Below is a small trained network, with its code and all its weights. Each question gives an input and a target symbol and asks what happens when units are switched off, that is, made to give their printed mean instead of their output.

import numpy as np


def w(rows, s, z=0):
    codes = np.array(rows[::2]) - 128.0
    scale = np.full(codes.shape[1], s)
    scale[-1] = z or s
    return codes * scale


def f(y):
    return np.maximum(y, 0)


def softmax(a):
    e = np.exp(a - a.max(-1, keepdims=True))
    return e / e.sum(-1, keepdims=True)


def log_softmax(a):
    a = a - a.max(-1, keepdims=True)
    return a - np.log(np.exp(a).sum(-1, keepdims=True))


def net(x, mask):
    ids = ['αγδζηθμξστφψω'.index(c) for c in x.split()]
    T = len(ids)
    res = E[ids] + P[:T]
    u = 0
    for l in range(2):
        r = res
        for j in range(2):
            rows = slice(2 * j, 2 * j + 2)
            q, k, v = (r @ M[l][rows].T for M in (Q, K, V))
            z = softmax(np.where(np.tri(T) > 0, q @ k.T / 2**0.5, -1e9)) @ v
            o = O[l][rows]
            res = res + np.where(mask[u + j], z, o[:, -1]) @ o[:, :-1]
        u += 2
        y = f(res @ A[l][:, :-1].T + A[l][:, -1])
        res = res + np.where(mask[u : u + 12], y, B[l][:, -1]) @ B[l][:, :-1]
        u += 12
    return log_softmax(res[-1] @ U[:, :-1].T + U[:, -1])


Q, K, V, O, A, B = {}, {}, {}, {}, {}, {}
E = w([
[105,139,104],'α',
[160,204,55],'γ',
[130,133,113],'δ',
[164,192,64],'ζ',
[154,205,43],'η',
[149,201,45],'θ',
[168,177,80],'μ',
[175,206,46],'ξ',
[125,188,63],'σ',
[170,145,133],'τ',
[187,64,226],'φ',
[171,146,127],'ψ',
[251,140,170],'ω',
],0.011)
P = w([
[73,72,72],'0',
[72,114,176],'1',
[168,83,136],'2',
[173,215,106],'3',
[58,125,206],'4',
[208,43,143],'5',
[174,193,109],'6',
[54,137,249],'7',
[253,4,147],'8',
[173,203,87],'9',
],0.015)
Q[0] = w([
[100,48,49],'0.h1',
[67,80,48],'0.h1',
[89,2,192],'0.h2',
[118,109,172],'0.h2',
],0.0081)
K[0] = w([
[209,128,199],'0.h1',
[171,60,98],'0.h1',
[3,155,187],'0.h2',
[35,237,74],'0.h2',
],0.0058)
V[0] = w([
[35,60,153],'0.h1',
[68,154,126],'0.h1',
[107,19,113],'0.h2',
[48,118,2],'0.h2',
],0.0076)
O[0] = w([
[117,185,102,8],'0.h1',
[148,140,252,143],'0.h1',
[79,34,159,125],'0.h2',
[76,75,24,78],'0.h2',
],0.0046,0.0015)
A[0] = w([
[20,100,140,156],'0.n1',
[226,109,159,3],'0.n2',
[29,52,188,130],'0.n3',
[126,102,173,189],'0.n4',
[4,187,147,99],'0.n5',
[34,48,138,181],'0.n6',
[33,6,142,203],'0.n7',
[133,109,225,138],'0.n8',
[186,130,69,171],'0.n9',
[254,123,115,227],'0.n10',
[151,214,184,143],'0.n11',
[228,17,81,25],'0.n12',
],0.0088,0.0051)
B[0] = w([
[206,202,161,157],'0.n1',
[154,171,107,166],'0.n2',
[180,101,195,153],'0.n3',
[51,102,64,160],'0.n4',
[102,161,212,155],'0.n5',
[193,220,104,158],'0.n6',
[205,206,63,166],'0.n7',
[100,166,92,164],'0.n8',
[120,2,119,192],'0.n9',
[105,65,138,251],'0.n10',
[144,82,122,187],'0.n11',
[63,74,52,183],'0.n12',
],0.0071,0.011)
Q[1] = w([
[157,135,130],'1.h1',
[127,47,119],'1.h1',
[128,177,161],'1.h2',
[159,73,6],'1.h2',
],0.016)
K[1] = w([
[142,73,92],'1.h1',
[134,129,167],'1.h1',
[130,108,43],'1.h2',
[61,110,249],'1.h2',
],0.013)
V[1] = w([
[174,211,57],'1.h1',
[98,216,208],'1.h1',
[115,227,123],'1.h2',
[247,98,192],'1.h2',
],0.012)
O[1] = w([
[116,111,155,250],'1.h1',
[112,177,155,40],'1.h1',
[86,189,120,254],'1.h2',
[181,156,248,153],'1.h2',
],0.016,0.0084)
A[1] = w([
[125,58,220,182],'1.n1',
[128,86,134,178],'1.n2',
[122,135,70,239],'1.n3',
[131,103,66,144],'1.n4',
[108,249,94,220],'1.n5',
[211,138,204,61],'1.n6',
[117,130,162,211],'1.n7',
[161,108,133,128],'1.n8',
[94,131,168,207],'1.n9',
[67,118,101,130],'1.n10',
[66,80,82,2],'1.n11',
[95,172,71,34],'1.n12',
],0.011,0.0067)
B[1] = w([
[157,171,88,254],'1.n1',
[183,181,254,203],'1.n2',
[144,99,156,246],'1.n3',
[70,180,188,221],'1.n4',
[97,77,45,253],'1.n5',
[32,90,171,225],'1.n6',
[179,127,65,202],'1.n7',
[137,150,118,179],'1.n8',
[185,189,26,208],'1.n9',
[107,35,161,201],'1.n10',
[101,230,206,181],'1.n11',
[217,131,174,167],'1.n12',
],0.0066,0.0082)
U = w([
[136,236,86,4],'α',
[99,136,137,46],'γ',
[150,204,104,38],'δ',
[107,123,136,77],'ζ',
[96,141,143,31],'η',
[106,148,131,31],'θ',
[129,131,123,75],'μ',
[87,102,174,121],'ξ',
[138,90,2,245],'σ',
[184,178,89,203],'τ',
[158,208,179,115],'φ',
[176,166,99,203],'ψ',
[223,75,124,170],'ω',
],0.011,0.0037)

Each question gives the input, a string of symbols that net reads in full, and the target symbol t.
The units are the heads (2 rows each of Q, K, V and O) and the neurons (one row each of A and B). Each row of codes is followed by its name. A weight is (code - 128) times the scale printed after its matrix; where a second scale follows, it is the last column's (O, A, B and U).
mask holds one flag per unit, layer by layer, with each layer's heads first. A switched-off unit (its flag False) gives its mean, the last column of its rows in O or B, instead of its output. The means were averaged over made-up inputs and are rounded, as every weight is.
A unit's drop is (log p(t) with every unit on - log p(t) with that unit switched off) / (log p(t) with every unit on - log p(t) with every unit switched off).
The circuit of an input: a set's keep is (log p(t) with only the set's units on - log p(t) with every unit switched off) / (log p(t) with every unit on - log p(t) with every unit switched off). Starting from the 12 units with the biggest drops (on a tie, the unit counted first), units are removed one at a time, each time the one whose removal leaves the highest keep (on an exact tie, the one counted first), for as long as the keep stays at least 0.8.
units of the circuit, in order: the units of the circuit, biggest drop first
unit that matters most: the unit with the biggest drop
k most important neurons: the k neurons with the biggest drops, biggest first
top k neurons in layer l: the k neurons of layer l with the biggest drops, biggest first
heads that matter: for each layer, one digit per head in row order, 1 if its drop is at least 0.15 and else 0, layers parted by /
input φ μ α ω σ ξ γ φ, target φ: 2 most important neurons -> [0.n7; 0.n6]
input σ σ α, target σ: heads that matter -> 00 / 01
input μ σ ζ σ ξ ω σ σ σ θ, target σ: units of the circuit, in order -> [1.h2]
input σ τ σ ξ α σ ξ σ δ, target σ: heads that matter -> 00 / 11
input ζ σ ω, target σ: heads that matter -> 10 / 11
input ξ ω σ τ ψ δ ω, target ω: heads that matter -> 00 / 10
input φ ω σ ξ γ, target φ: 2 most important neurons -> [0.n3; 0.n7]
input ω φ θ θ, target φ: top 4 neurons in layer 0 -> [0.n3; 0.n12; 0.n7; 0.n6]
input α σ μ, target σ: top 2 neurons in layer 0 -> [0.n5; 0.n1]
input ψ α σ η σ ω τ, target ω: units of the circuit, in order -> [0.h2; 1.h2]
input σ μ φ α σ ζ γ, target σ: units of the circuit, in order -> [0.n5; 1.h2]
input ω ω σ ω ξ σ θ φ ω ξ, target ω: top 3 neurons in layer 0 -> [0.n4; 0.n8; 0.n12]
input φ ω σ η δ α ξ σ, target φ: 2 most important neurons -> [0.n3; 0.n7]
input ξ η η δ γ, target ξ: heads that matter -> 01 / 11
input σ σ ξ σ φ τ τ σ α, target σ: heads that matter -> 00 / 11
input ξ σ α σ η φ ψ ω σ ξ, target ω: units of the circuit, in order -> [1.h2]
input θ ξ ω α δ τ ξ σ ω, target σ: heads that matter -> 00 / 11
input σ μ σ ω ω σ φ σ, target σ: heads that matter -> 00 / 01
input φ γ ξ σ τ, target φ: heads that matter -> 01 / 01
input σ α ω φ ω θ ζ ξ, target σ: units of the circuit, in order -> [0.h2; 1.h2]
input ξ δ σ ω φ α, target φ: heads that matter -> 00 / 01
input γ ω σ τ ω δ δ ξ ω μ, target ω: top 2 neurons in layer 0 -> [0.n12; 0.n4]
input σ θ φ σ σ ξ ζ δ, target σ: unit that matters most -> 0.h2
